Below are the code and all the weights of a small trained network. Each question names an input and a class and asks about switching units off, where a switched-off unit gives its printed mean instead of its output.

import numpy as np


def w(rows, s, z=0):
    codes = np.array(rows[::2]) - 128.0
    scale = np.full(codes.shape[1], s)
    scale[-1] = z or s
    return codes * scale


def f(y):
    return np.maximum(y, 0)


def log_softmax(a):
    a = a - a.max(-1, keepdims=True)
    return a - np.log(np.exp(a).sum(-1, keepdims=True))


def net(x, mask):
    res = np.array(x, float).reshape(1, 4) / 4 @ E
    y = f(res @ A[0][:, :-1].T + A[0][:, -1])
    res = res + np.where(mask, y, B[0][:, -1]) @ B[0][:, :-1]
    return log_softmax(res[-1] @ U[:, :-1].T + U[:, -1])


A, B = {}, {}
E = w([
[205,115,222,211,130,7,130,159,38,189,103],'x0',
[131,164,148,33,68,88,128,121,108,117,177],'x1',
[94,67,161,137,157,134,198,106,58,120,191],'x2',
[142,166,95,179,69,158,127,119,65,73,120],'x3',
],0.011)
A[0] = w([
[90,95,131,125,152,200,200,116,89,131,203,115],'N1',
[118,100,155,48,186,124,131,135,209,166,126,113],'N2',
[98,132,86,87,132,232,136,122,173,108,145,91],'N3',
[136,160,97,118,104,149,100,127,190,145,99,127],'N4',
[126,161,116,129,98,160,103,133,173,140,97,125],'N5',
[126,153,147,9,83,133,131,134,113,120,161,93],'N6',
[131,152,114,128,59,158,128,127,90,100,130,142],'N7',
[126,149,103,158,65,201,132,129,102,105,117,115],'N8',
[143,162,124,135,122,93,86,138,158,139,91,97],'N9',
[126,117,92,120,119,159,138,115,119,118,136,142],'N10',
[118,108,115,195,199,221,132,136,165,134,92,120],'N11',
[128,138,134,116,129,139,120,113,149,131,120,244],'N12',
],0.015,0.011)
B[0] = w([
[166,102,124,51,137,141,104,145,129,96,99,217],'N1',
[116,162,111,183,193,193,126,94,113,104,161,225],'N2',
[153,131,208,182,113,106,144,132,100,157,101,253],'N3',
[133,99,129,76,130,127,121,129,128,103,96,201],'N4',
[123,119,144,85,133,141,119,126,104,90,127,186],'N5',
[135,108,92,140,55,88,134,80,165,138,145,214],'N6',
[150,121,104,152,178,152,129,114,149,149,166,182],'N7',
[97,144,120,148,191,163,128,106,130,117,161,183],'N8',
[174,79,166,106,115,156,154,82,113,111,135,174],'N9',
[127,147,132,149,139,122,127,147,108,136,108,171],'N10',
[142,121,83,116,57,84,134,85,160,144,176,216],'N11',
[155,120,59,100,150,83,119,249,116,179,154,204],'N12',
],0.02,0.018)
U = w([
[195,121,233,205,116,90,148,147,69,214,104,191],'0',
[134,123,32,119,48,91,125,71,194,137,169,80],'1',
[172,70,123,15,159,160,103,135,109,41,106,98],'2',
[130,158,61,173,231,193,113,95,136,119,175,193],'3',
[129,149,42,100,164,104,97,254,130,165,138,253],'4',
[84,170,124,149,108,125,125,161,142,130,56,48],'5',
[101,168,133,118,102,125,132,165,155,101,107,49],'6',
[79,189,145,137,111,132,96,135,132,121,116,55],'7',
],0.011,0.004)

Each question gives the input, the list of numbers given to net, and the class t.
The units are the neurons (one row each of A and B). Each row of codes is followed by its name. A weight is (code - 128) times the scale printed after its matrix; where a second scale follows, it is the last column's (A, B and U).
mask holds one flag per neuron, in row order. A switched-off neuron (its flag False) gives its mean, the last column of its row in B, instead of its output. The means were averaged over made-up inputs and are rounded, as every weight is.
A unit's drop is (log p(t) with every unit on - log p(t) with that unit switched off) / (log p(t) with every unit on - log p(t) with every unit switched off).
The circuit of an input: a set's keep is (log p(t) with only the set's units on - log p(t) with every unit switched off) / (log p(t) with every unit on - log p(t) with every unit switched off). Starting from all 12 units, units are removed one at a time, each time the one whose removal leaves the highest keep (on an exact tie, the one counted first), for as long as the keep stays at least 0.8.
units of the circuit, in order: the units of the circuit, biggest drop first
most important unit: the unit with the biggest drop
k most important neurons: the k neurons with the biggest drops, biggest first
drop of u: that unit's drop, to one decimal
input [-6,7,5,-4], class 1: 3 most important neurons => [N6, N1, N9]
input [1,0,5,4], class 2: 4 most important neurons => [N2, N1, N3, N12]
input [-2,4,-3,7], class 3: most important unit => N8
input [5,-5,-8,6], class 2: units of the circuit, in order => [N3, N9]
input [-5,8,8,2], class 1: 2 most important neurons => [N6, N4]
input [-5,-5,-7,4], class 2: 3 most important neurons => [N4, N5, N6]
input [-1,3,-2,-4], class 3: 3 most important neurons => [N2, N11, N1]
input [2,2,-5,-1], class 2: 2 most important neurons => [N3, N9]
input [-3,3,-2,1], class 4: units of the circuit, in order => [N12, N9]
input [0,0,5,7], class 3: 3 most important neurons => [N8, N7, N4]
input [-8,8,4,8], class 0: 4 most important neurons => [N3, N11, N2, N10]
input [-2,-8,0,6], class 1: 2 most important neurons => [N11, N2]
input [2,0,-8,-7], class 2: 2 most important neurons => [N9, N4]
input [6,8,1,2], class 1: units of the circuit, in order => [N3]
input [-3,3,3,-5], class 3: 2 most important neurons => [N2, N11]
input [-7,-7,-7,1], class 0: 3 most important neurons => [N3, N1, N6]
input [6,-7,-1,-5], class 1: units of the circuit, in order => [N3, N11]
input [5,2,-4,-7], class 3: 2 most important neurons => [N3, N2]
input [-5,2,-5,8], class 3: 2 most important neurons => [N8, N7]
input [6,5,-6,7], class 3: units of the circuit, in order => [N3, N7]
input [-6,-6,4,-4], class 0: units of the circuit, in order => [N3]
input [1,-6,-8,1], class 2: drop of N6 => 1.0
input [-8,-6,-8,6], class 0: drop of N1 => 0.3
input [-8,8,-7,-1], class 0: drop of N3 => 2.2
input [-3,-7,-6,-3], class 1: drop of N1 => 1.0
